Below are the code and all the weights of a small trained network. Each question names an input and a class and asks about switching units off, where a switched-off unit gives its printed mean instead of its output.

import numpy as np


def w(rows, s, z=0):
    codes = np.array(rows[::2]) - 128.0
    scale = np.full(codes.shape[1], s)
    scale[-1] = z or s
    return codes * scale


def norm(h):
    return h / np.sqrt((h * h).mean(-1, keepdims=True) + 1e-5)


def f(y):
    return y / 2 * (1 + np.tanh(0.7978845608 * (y + 0.044715 * y**3)))


def log_softmax(a):
    a = a - a.max(-1, keepdims=True)
    return a - np.log(np.exp(a).sum(-1, keepdims=True))


def net(x, mask):
    res = np.array(x, float).reshape(1, 6) / 4 @ E
    u = 0
    for l in range(3):
        y = f(norm(res) @ A[l][:, :-1].T + A[l][:, -1])
        res = res + np.where(mask[u : u + 3], y, B[l][:, -1]) @ B[l][:, :-1]
        u += 3
    return log_softmax(norm(res)[-1] @ U[:, :-1].T + U[:, -1])


A, B = {}, {}
E = w([
[10,145,170,140,213,202,186,163],'x0',
[47,116,62,2,76,14,119,144],'x1',
[125,131,128,127,127,129,133,113],'x2',
[147,12,79,118,245,43,218,145],'x3',
[128,124,127,123,123,133,139,125],'x4',
[130,127,132,126,128,131,127,133],'x5',
],0.0072)
A[0] = w([
[254,74,93,136,156,91,140,112,12],'L0N0',
[74,159,168,19,83,61,136,158,122],'L0N1',
[235,60,102,165,224,158,203,145,2],'L0N2',
],0.0064,0.0052)
B[0] = w([
[83,36,234,223,27,37,1,46,186],'L0N0',
[83,58,81,71,124,177,39,98,253],'L0N1',
[121,177,80,231,159,213,22,83,230],'L0N2',
],0.0071,0.0039)
A[1] = w([
[176,229,215,131,20,135,76,82,2],'L1N0',
[176,2,74,54,209,107,194,126,124],'L1N1',
[181,192,188,187,108,219,128,134,77],'L1N2',
],0.0055,0.0056)
B[1] = w([
[167,49,73,118,241,104,206,125,210],'L1N0',
[159,124,150,77,162,31,108,208,228],'L1N1',
[117,95,224,73,84,3,220,169,254],'L1N2',
],0.0066,0.0029)
A[2] = w([
[134,135,60,89,121,112,141,161,47],'L2N0',
[148,109,63,101,59,72,94,119,5],'L2N1',
[254,120,136,161,68,115,123,110,50],'L2N2',
],0.011,0.0026)
B[2] = w([
[160,121,210,140,125,126,83,97,170],'L2N0',
[172,181,106,222,120,159,228,122,249],'L2N1',
[90,107,149,7,174,128,67,150,255],'L2N2',
],0.013,0.0061)
U = w([
[114,97,152,18,181,96,108,173,253],'0',
[189,193,76,117,40,198,142,76,170],'1',
[90,159,228,155,85,176,188,162,108],'2',
[8,141,78,79,79,205,57,128,65],'3',
[171,68,168,174,134,112,6,79,93],'4',
[184,84,74,168,97,20,174,110,32],'5',
[125,115,105,224,226,173,150,154,16],'6',
],0.018,0.0041)

Each question gives the input, the list of numbers given to net, and the class t.
The units are the neurons (one row each of A and B). Each row of codes is followed by its name. A weight is (code - 128) times the scale printed after its matrix; where a second scale follows, it is the last column's (A, B and U).
mask holds one flag per neuron, layer by layer. A switched-off neuron (its flag False) gives its mean, the last column of its row in B, instead of its output. The means were averaged over made-up inputs and are rounded, as every weight is.
A unit's drop is (log p(t) with every unit on - log p(t) with that unit switched off) / (log p(t) with every unit on - log p(t) with every unit switched off).
The circuit of an input: a set's keep is (log p(t) with only the set's units on - log p(t) with every unit switched off) / (log p(t) with every unit on - log p(t) with every unit switched off). Starting from all 9 units, units are removed one at a time, each time the one whose removal leaves the highest keep (on an exact tie, the one counted first), for as long as the keep stays at least 0.8.
circuit, biggest first: the units of the circuit, biggest drop first
unit that matters most: the unit with the biggest drop
top k neurons: the k neurons with the biggest drops, biggest first
k most important neurons of layer l: the k neurons of layer l with the biggest drops, biggest first
drop when u is switched off: that unit's drop, to one decimal
input [-1,0,2,6,-1,1], class 4: top 2 neurons : L0N2; L0N0
input [-1,-3,1,7,1,5], class 4: unit that matters most : L0N0
input [7,7,-3,0,0,2], class 3: top 4 neurons : L0N1; L2N2; L1N2; L1N0
input [0,-4,-6,5,7,-6], class 4: top 2 neurons : L0N0; L2N1
input [0,4,6,-3,1,-1], class 1: top 2 neurons : L2N2; L2N1
input [0,3,4,1,-8,7], class 5: top 3 neurons : L2N2; L2N1; L0N2
input [-8,4,1,0,6,-5], class 1: top 2 neurons : L2N1; L1N2
input [4,-6,8,0,1,2], class 2: top 4 neurons : L1N2; L1N0; L0N1; L2N1
input [0,-3,4,2,3,-1], class 4: circuit, biggest first : L2N1; L0N2
input [-3,-3,6,8,-5,1], class 4: 2 most important neurons of layer 0 : L0N0; L0N2
input [0,-1,4,-1,-2,-3], class 0: top 2 neurons : L2N1; L0N1
input [-8,1,-1,-2,-4,-3], class 1: 2 most important neurons of layer 1 : L1N2; L1N1
input [-1,-2,6,6,-2,-8], class 4: top 2 neurons : L0N0; L2N1
input [-1,4,1,0,-4,8], class 1: circuit, biggest first : L2N1
input [-1,-8,-5,-3,-6,-4], class 0: 2 most important neurons of layer 2 : L2N2; L2N1
input [-5,-3,8,-1,8,-1], class 0: drop when L2N2 is switched off : 0.9
input [-1,-4,-6,3,1,-8], class 4: drop when L0N2 is switched off : 0.1
input [-8,-7,7,-4,0,-4], class 0: drop when L2N2 is switched off : 0.5
